Each row is followed by its class. Each block has new classes.
[ 0.20  0.72 -0.57  0.39  0.61  1.17 -0.54 -0.63 -1.60  0.77 -0.18  1.29
 -0.15  0.56  1.16  0.38 -0.07 -0.69 -0.82  2.41  0.80 -2.56  0.46  0.81
  0.42  2.43  0.50 -0.90  0.35 -0.58 -1.08 -0.27 -0.99  1.48  1.16 -0.38]
nc
[-0.56 -0.60  1.80  0.51  0.10  0.02  0.09 -0.15  0.64  0.42  0.92  1.46
  1.90 -0.08 -0.52  0.86  0.12 -0.61 -0.95 -1.98 -2.09 -2.34 -0.04  2.32
  0.49  0.30  1.07 -3.16  0.04 -0.50 -0.83  1.64 -0.52 -0.08  0.15  0.50]
nc
[-0.28  0.22 -0.50 -0.44 -1.14 -2.06  0.84  0.90  2.31 -1.67 -0.14 -3.07
  0.26 -0.48 -0.72 -0.69 -0.24  0.88  2.28 -1.39 -0.31  3.91 -1.03 -3.05
 -1.04 -0.61 -1.26  3.01 -0.70  2.86  2.69  0.04  1.73 -2.21 -1.52 -0.44]
jr
[-1.17  0.42  0.62 -0.24  0.92 -0.90 -0.41 -0.74 -0.67 -0.34  0.45  1.60
 -1.92 -0.02 -0.30  0.12  0.16 -0.21 -0.94 -0.15 -1.10 -3.74  0.97  0.54
 -0.02 -4.07  2.21 -1.11  0.23  0.19 -1.85  0.44 -0.51 -0.61 -0.23  0.19]
sd
[-1.38 -0.15  0.57 -0.90 -0.20 -1.92  0.14  0.32  0.90 -1.32  0.15 -0.10
 -2.77 -0.81 -1.28 -0.78 -0.06  1.09  0.24 -2.32 -1.67  0.57  0.56 -1.49
 -0.75 -7.37  1.12  1.22  0.02  0.91  0.00  0.31  0.90 -2.26 -1.58  1.03]
sd
[-0.44 -0.78 -0.16 -0.79 -0.21 -0.28  0.34  0.54  0.01 -0.15 -0.38 -0.28
 -3.27 -0.88 -0.51 -0.96 -0.18  0.97 -0.26 -1.18  0.12  1.80  0.58 -0.61
 -0.04 -6.52 -0.17  1.51 -0.20 -0.76 -0.03 -0.78  0.89 -1.21 -0.67  0.77]
sd
[-0.01  0.90  0.04  0.41 -0.19 -1.38  0.38 -0.07  1.65 -0.85  0.65 -1.32
  3.04  0.56 -0.19  0.18  0.29 -0.32  1.65 -0.06 -0.32  0.48 -1.12 -1.15
 -0.94  5.39 -0.79  0.48 -0.99  2.59  1.48  1.18  0.27 -0.83 -0.47 -0.61]
nc
[-0.17 -2.27  1.26 -0.87 -1.92 -0.53  1.13  1.85  1.77  0.21 -0.28 -2.02
 -1.07 -1.40 -1.67 -0.66 -0.47  1.05  0.14 -3.71 -0.97  5.67 -0.32 -0.34
 -0.33 -5.80 -0.89  1.04 -0.55 -0.89  1.95  0.03  1.70 -1.79 -1.26  0.69]
jr
[ 0.66  1.45 -0.56  0.79  0.73  0.18 -0.28 -0.95 -0.33 -0.31  0.20  0.45
  2.46  1.00  1.07  0.50  0.31 -0.90  0.82  2.49  0.70 -2.72 -0.77 -0.32
  0.00  6.81 -0.21 -0.37 -0.03  1.44 -0.15  0.35 -0.66  1.12  0.76 -0.87]
nc
[-0.30  2.21 -0.49  0.49  0.37 -1.49 -0.24 -0.87  0.48 -1.28  0.73  0.01
  1.75  0.60  0.55  0.03  0.48 -0.38  1.48  1.34 -0.17 -2.64 -0.78 -1.91
 -0.69  4.73  0.31 -0.25 -0.85  2.88  0.31  1.04 -0.35 -0.55 -0.26 -0.53]
nc
[-0.54 -1.26  1.62 -0.44  1.39  2.13 -0.89 -0.79 -3.33  1.25  0.12  5.06
 -3.92 -0.21 -0.12  0.62 -0.20 -0.28 -4.62 -1.15 -1.53 -5.70  2.96  4.73
  2.01 -7.37  3.33 -4.57  1.15 -4.98 -4.29 -0.05 -2.00  1.17  1.33  1.73]
sd
[-0.25 -0.83 -0.21 -0.58 -0.83 -0.33  0.33  0.72  0.58 -0.15 -0.04 -1.12
 -1.52 -0.67 -0.35 -0.60 -0.28  0.86  0.38 -0.98  0.28  2.72  0.02 -1.03
 -0.65 -3.65 -0.57  1.68 -0.16 -0.06  0.86 -0.47  0.72 -0.55 -0.75  0.41]
jr
[-0.30 -3.35  4.42  0.88  0.43  2.95 -0.37 -0.56 -1.16  2.80  1.45  5.10
  3.06  0.10 -0.88  2.48 -0.48 -2.00 -4.92 -3.35 -3.89 -5.86  0.81  7.37
  2.91 -0.37  2.86 -7.37  0.63 -5.12 -3.49  2.55 -3.56  2.40  2.68  1.07]
nc
[ 2.20 -1.57 -0.24  1.15 -1.79  1.00  0.85  1.77  2.27  1.55  0.01 -3.35
  5.44  0.31  0.13  0.67 -0.27 -0.32  1.69 -0.08  1.44  6.49 -2.10  0.27
 -0.33  7.37 -3.72  0.32 -1.47 -0.15  3.13  0.03  0.90  1.47  0.54 -1.51]
nc
[ 1.74 -3.04  1.65  1.29 -1.27  3.06  0.62  1.30  0.77  2.55  0.18 -0.38
  5.30  0.07  0.05  1.16 -0.52 -1.01 -1.02 -1.16 -0.06  2.76 -1.16  3.71
  0.88  7.37 -1.75 -4.14 -0.14 -2.91  1.15  0.83 -0.69  2.27  1.54 -0.83]
nc
[-0.44 -0.52  0.56 -0.26  0.69  0.82 -0.42 -0.41 -1.27  1.19 -0.02  2.22
 -1.93  0.07 -0.13  0.30 -0.19 -0.25 -1.83 -0.10 -0.48 -2.46  1.09  1.69
  0.79 -4.11  1.45 -1.51  0.19 -1.83 -1.86 -0.26 -0.99  0.45  0.52  0.57]
rt
[ 1.28 -1.44  0.51  0.82 -0.41  2.55  0.16  0.49 -0.63  1.91 -0.03  0.36
  3.00  0.19  0.58  1.09 -0.32 -1.11 -1.09  0.50  0.58  0.85 -0.26  2.82
  0.88  5.93 -1.18 -2.84  0.12 -2.28  0.19  0.20 -0.78  2.52  1.87 -0.44]
nc
[-1.58  1.35  0.15 -0.67  0.80 -1.24 -0.18 -0.65 -0.33 -0.93  0.15  1.11
 -2.62 -0.20 -0.46 -0.36  0.14  0.33 -0.39 -0.77 -1.00 -2.42  1.01 -0.61
 -0.10 -5.92  1.71  0.29  0.38  0.59 -1.29 -0.26 -0.03 -1.38 -0.56  0.88]
sd
[ 0.51 -1.25  0.10  0.02 -0.39  1.09 -0.06  0.55 -0.23  0.80 -0.26 -0.19
 -0.13 -0.33  0.07 -0.10 -0.21 -0.16 -0.58 -0.07  0.46  1.74 -0.10  0.76
  0.13 -0.31 -0.47 -0.19 -0.05 -1.62  0.03 -0.69  0.25  0.73  0.32  0.10]
sd
[-0.54  1.40 -0.09  0.13  0.75 -0.41 -0.19 -0.99 -0.43 -0.64  0.06  0.81
 -0.26  0.21  0.35  0.24  0.40 -0.29 -0.19  0.67 -0.31 -3.05  0.42 -0.74
 -0.11  0.10  0.84 -0.44  0.20  0.93 -0.90  0.31 -0.68 -0.27 -0.01 -0.16]
nc
[-0.89 -0.66  0.71 -0.28 -0.46 -0.13  0.31  0.35  0.50  0.20  0.10 -0.01
 -0.21 -0.48 -0.73 -0.08  0.13  0.26 -0.33 -1.64 -0.76  0.42 -0.02  0.64
  0.28 -2.64  0.00 -0.53  0.17 -0.47 -0.19  0.45  0.30 -0.74 -0.38  0.33]
nc
[ 0.10 -1.08  0.38 -0.23  0.10  0.86  0.02  0.08 -0.90 -0.30 -0.64  0.67
 -1.39 -0.23 -0.03 -0.03 -0.18  0.19 -0.94 -0.53  0.10  0.20  0.66  1.20
  0.49 -3.48  0.30 -0.51  0.30 -1.70 -0.75 -0.43 -0.05  0.28  0.19  0.45]
jr
[-0.64 -2.11  0.74 -1.43 -1.20 -0.38  0.16  1.53  0.89 -0.12 -0.52 -1.07
 -3.05 -1.61 -1.69 -1.10 -0.45  1.31 -0.76 -3.26 -0.41  4.21  0.69  0.12
  0.09 -7.37  0.62  1.07  0.14 -1.47  0.75 -0.59  1.38 -1.75 -1.32  1.07]
sd
[ 1.35 -0.32  0.41  1.22  0.51  1.92 -0.38 -0.58 -0.86  1.83  0.46  1.60
  3.43  0.87  0.96  1.32  0.04 -1.53 -1.12  1.68  0.34 -2.57 -0.37  3.24
  0.95  7.37 -0.14 -3.21  0.30 -1.39 -1.27  0.51 -1.53  2.39  1.75 -0.56]
nc
[-0.12  0.73 -0.63 -0.32  0.35 -0.05 -0.42 -0.47 -0.73 -0.23 -0.20  0.48
 -1.02  0.14  0.49 -0.05  0.20 -0.07  0.18  0.73  0.63 -0.84 -0.04 -0.35
 -0.38 -0.94  0.66  0.57  0.04  0.14 -0.58 -0.44  0.03  0.01  0.08  0.35]
sd
[-0.71 -1.08  0.96 -0.50  0.12  0.21 -0.25  0.21 -0.85  0.62  0.12  1.36
 -2.58 -0.63 -0.68 -0.19 -0.19  0.24 -1.69 -1.63 -0.68 -0.70  0.98  1.90
  0.71 -6.53  0.85 -1.17  0.19 -2.12 -1.45 -0.20 -0.40 -0.25  0.03  1.04]
sd
[ 0.33 -1.15  0.15  0.08 -1.12  0.02  0.53  1.05  0.74  0.16 -0.30 -1.45
  0.67 -0.56 -0.57 -0.25 -0.10  0.27  0.47 -1.11 -0.06  3.30 -0.54 -0.14
 -0.22  0.04 -1.60  0.59 -0.33 -0.28  1.30 -0.12  0.72 -0.29  0.02  0.09]
jr
[ 0.63 -0.48  0.14  0.11  0.67  2.10 -0.59 -0.35 -1.66  1.61 -0.02  1.83
  0.33  0.58  0.80  0.78 -0.01 -0.92 -1.69  1.60  0.54 -2.10  0.45  2.40
  0.82  2.25  0.28 -2.18  0.20 -2.39 -1.41 -0.41 -1.46  2.45  1.67 -0.39]
nc
[-0.01  0.43  0.83  0.92  0.70 -0.36 -0.23 -0.46  0.53 -0.16  1.01  0.91
  3.76  0.93  0.27  1.36  0.50 -1.15  0.05  0.14 -1.27 -3.99 -0.65  1.22
 -0.06  6.37  0.36 -3.17 -0.18  1.29 -0.40  1.92 -0.31  0.45  0.83 -0.43]
nc
[-0.39 -0.48  0.38 -0.44  0.29  0.20 -0.09  0.02 -0.69  0.33 -0.08  0.72
 -1.95 -0.28 -0.17  0.09 -0.23  0.32 -0.88 -0.80 -0.33 -0.21  0.69 -0.83
  0.56 -4.40  0.62 -0.34  0.24 -1.10 -0.68 -0.54 -0.16 -0.46  0.14  0.55]
sd
[-1.57 -1.49  1.51 -1.26  0.22 -0.44 -0.18  0.04 -1.13  0.05  0.31  2.55
 -4.73 -0.94 -1.41 -0.52 -0.39  0.68 -2.99 -3.72 -2.41 -2.11  1.98  2.19
  0.92 -7.37  3.10 -1.93  0.50 -2.46 -2.69  0.04 -0.46 -1.36 -0.54  1.96]
sd
[-1.68  1.13  0.33 -0.46  1.11 -1.08 -0.70 -1.22 -1.48 -0.91  0.39  2.61
 -4.05 -0.17 -0.05 -0.13  0.19  0.05 -1.38 -0.27 -1.06 -4.46  0.61 -0.21
  0.24 -7.37  2.56 -0.81  0.28  0.22 -2.41 -2.79 -0.64 -1.20 -0.39  1.19]
Tl

Each row is followed by its class. Each block has new classes.
[-1.16  1.12 -1.73 -0.41 -0.70  2.08  0.83 -1.65 -0.67 -0.40  0.71  1.46
  1.01  0.00 -1.88 -1.93 -1.23 -4.59 -1.38  1.95  0.29  1.18 -0.41  1.01
  1.18 -0.70 -0.35 -0.79 -0.40  0.72 -2.14 -0.13 -0.81  0.19 -1.09 -0.96]
Mr
[-0.90  1.96  0.29 -0.42 -1.33  0.44  5.35  3.99 -1.48 -0.43 -8.09  0.04
  1.81  4.47  0.85  0.46 -0.58  0.14  2.17 -3.08 -1.07  0.13 -2.44 -2.42
  0.23 -4.57  1.85 -3.65  1.59  0.01  4.65 -0.63  5.65  1.30  3.36  4.33]
jb
[-1.39  4.06 -0.76 -0.48 -2.54  4.06  3.26  0.55 -4.31 -0.53 -3.08  1.20
  1.76  2.27 -2.66 -4.33 -1.83 -7.31 -3.62 -0.26  0.90  2.36 -0.31  1.76
  0.90 -2.81  0.98 -0.58  1.56  1.06 -4.12 -2.26 -0.62 -1.59 -0.32 -0.73]
jb
[-0.66  1.37 -1.66  0.95 -1.62  1.55  3.56  1.84 -1.85 -0.50 -3.66  0.58
  1.17  0.57 -0.74 -0.20 -0.81 -2.67  1.12  0.28 -0.53  0.76 -1.32 -0.30
  1.66 -3.49  0.33 -1.43 -0.69  0.85  0.54  0.64  1.36 -0.86  1.68  0.47]
jb
[-2.32  3.35 -0.12 -1.10 -3.77  3.70  3.76 -0.27 -3.20 -0.57 -4.98  2.15
  0.33  3.57 -3.14 -5.17 -2.91 -6.15 -2.28 -0.32  0.61  0.94 -1.50  1.29
 -0.19 -2.79  2.81 -1.35 -2.52  1.01 -2.91 -1.15  0.05 -2.86 -0.98  0.94]
jb
[-1.17  0.25 -0.54 -0.55 -0.18  0.88  0.31 -1.87  0.40 -0.33 -0.34  1.43
  0.22  1.05 -1.05 -1.21 -1.04 -2.51 -0.42  0.74 -0.12  0.56 -0.56  0.20
  0.46  0.25  0.42 -1.14 -0.89 -0.40 -0.74  0.01  0.15  0.56 -1.10  0.39]
Mr
[-1.58  0.78 -0.94 -0.17 -0.49  1.85  0.17 -2.47  0.20 -0.18 -0.24  1.20
  0.21  1.35 -1.70 -1.93 -1.80 -3.91 -1.16  1.35  0.11  0.90 -0.39  0.76
  0.15  0.57  0.47 -1.16 -1.02  0.02 -1.14 -0.51  0.22  0.29 -1.57  0.12]
Mr
[-1.44  0.12 -1.19  0.09 -0.93  1.41  0.27 -1.59 -0.01 -0.53  0.98  1.29
 -0.17 -0.67 -1.55 -1.03 -1.06 -3.81 -0.73  1.94  0.20  0.60 -0.47  0.99
  0.46 -0.20 -0.12 -0.43 -2.02  0.45 -1.27  0.37 -1.19 -0.69 -0.95 -0.76]
Mr
[-0.86  1.52  0.34 -0.45 -1.46  1.09  1.49  0.24 -1.09 -0.07 -3.36  1.00
 -0.80  2.32 -0.87 -1.83 -1.12 -1.00 -0.72 -0.73  0.15 -0.12 -0.72  0.24
 -0.54 -1.11  1.76 -0.67 -1.26  0.24 -0.20 -0.55  0.98 -1.20 -0.37  1.32]
jb
[-1.65  1.68 -1.60 -0.34 -1.36  3.16  1.59 -1.81 -1.14 -0.56 -0.50  1.82
  0.83  0.55 -2.96 -2.51 -2.30 -5.86 -1.49  1.56  0.12  1.12 -1.01  1.27
  1.18 -1.13 -0.11 -1.32 -1.31  0.64 -2.22 -0.41 -1.11 -0.25 -1.10 -0.30]
Mr
[-0.21  2.66 -1.71  0.26 -1.07  3.32  2.19  0.77 -3.00 -0.82  0.44  0.03
  2.97 -0.85 -1.54 -1.79 -1.18 -4.00 -1.49  1.24  0.42  2.04  0.46  0.98
  2.92 -2.89 -1.36 -0.47  2.76  1.20 -3.31 -1.09 -1.58 -0.01  0.91 -2.00]
Mr
[-2.12  4.18  0.79 -0.84 -1.65  3.34  3.73  1.13 -2.93 -0.34 -5.38  1.06
  2.01  3.80 -1.92 -3.58 -2.10 -3.20 -1.49 -1.31  0.04  1.19 -1.07  0.17
  0.00 -2.71  1.55 -2.15  1.92  0.43 -1.53 -2.80  2.26  0.07 -0.13  1.60]
jb
[-0.90  0.05 -2.70  0.54 -2.18  1.51  2.11  0.61 -1.22 -0.91 -1.12  1.29
  0.40 -0.73 -1.62 -0.86 -1.24 -4.78  0.29  1.45 -0.06  0.97 -1.28  0.96
  1.38 -2.69 -0.16 -0.64 -2.63  1.08 -0.61  1.38 -0.64 -1.44  0.52 -0.63]
Mr
[-2.17  5.06 -1.47 -0.85 -2.47  6.39  3.85 -1.40 -4.01 -1.17 -2.42  1.86
  3.18  3.70 -4.23 -5.43 -3.79 -8.09 -4.12  0.67  1.08  3.13 -1.19  3.86
  2.24 -2.65  0.46 -1.99  2.76  1.03 -5.28 -2.79 -0.75  0.24 -1.48 -0.88]
jb
[-1.75  2.74 -0.69 -1.01 -1.25  3.92  1.58 -2.13 -1.48 -0.51 -1.00  1.87
  1.34  2.54 -2.87 -3.59 -2.61 -5.62 -2.36  1.10  0.25  1.69 -0.75  1.22
  0.97 -0.53  0.53 -1.40  0.35  0.13 -3.12 -1.82 -0.67  0.34 -1.79 -0.17]
jb
[-0.84  2.19 -0.05 -0.27 -0.84  2.27  1.66  0.58 -2.01  0.16 -2.47  0.50
  1.57  1.96 -0.72 -1.98 -1.17 -2.08 -1.18 -0.85  0.37  0.77 -0.42  0.59
  0.45 -1.43  0.70 -0.78  1.63  0.10 -1.67 -1.55  0.37 -0.01 -0.13  0.21]
jb
[-1.54  2.22 -0.30 -0.97 -0.41  3.39  0.75 -2.40 -0.82 -0.40 -0.53  1.61
  1.55  3.38 -2.29 -3.16 -2.33 -4.98 -2.55  0.74  0.83  1.47 -0.62  0.89
  0.46 -0.03  0.51 -0.96  1.50 -0.19 -2.80 -2.26 -0.37  1.52 -1.98 -0.16]
jb

Each row is followed by its class.
[-2.71  0.54  0.65  1.21 -0.19  0.12  0.73  0.34 -0.57 -3.33  0.88 -2.14
 -1.62 -0.09  1.67  1.87  1.40 -0.64  0.72 -0.10  2.29 -1.92  0.39  0.95
  0.15  2.74  0.37  3.67 -2.23  0.25 -2.42  2.13  0.69  0.22  4.11  0.20]
Rm
[-1.72 -4.04  2.13  0.49 -3.43 -0.71  3.88  3.77  4.29  2.77  0.84 -0.66
  0.39  0.74 -1.42 -4.29 -3.16  2.19  2.68 -1.80  2.21 -0.40 -1.57  2.19
 -6.37 -2.48  0.00 -1.42 -3.12  1.82 -0.39 -1.86  1.13 -0.03  0.65 -3.43]
tt
[ 0.72 -1.22 -0.40 -0.33  0.10  0.03 -2.41  1.77 -0.55  0.11 -2.31 -0.54
  0.17  0.79 -0.98  0.74  0.38  0.55 -0.07  1.89 -1.05  0.47  1.13 -0.39
  2.24 -0.35  1.48 -0.86  0.05 -0.71 -0.46  2.89  0.61  1.12 -0.93  1.96]
tt
[-0.25 -1.72 -0.74  0.09  0.74  0.40 -2.76  2.04 -1.39 -2.04 -2.23 -0.73
 -0.71  1.09  0.57  2.74  1.64  0.89  0.84  2.37 -1.40  0.03  1.82  0.98
  4.26  1.16  1.87  0.83 -0.33 -0.25 -2.67  5.93  0.77  1.52 -0.51  3.37]
tt
[ 0.13  1.82 -0.70  0.00  0.62  0.83  3.11 -4.34 -0.62 -1.05  3.07  1.81
  0.04 -0.20  1.94  0.22  0.90 -0.10  0.71 -2.05 -0.39  0.05 -1.27  2.59
 -0.39  1.34 -1.80  2.22  1.10  1.69 -1.01 -2.43 -0.91 -1.40 -0.93 -0.74]
jh
[ 0.55 -0.34 -0.26 -0.05  0.00  0.45  0.39 -0.66 -0.14  0.26  0.24  0.58
  0.16  0.21  0.20  0.04  0.09  0.31  0.24 -0.11 -0.75  0.20 -0.21  0.83
  0.31  0.16  0.07 -0.34  0.45  0.75 -0.60 -0.03 -0.08 -0.07 -1.42  0.29]
jh
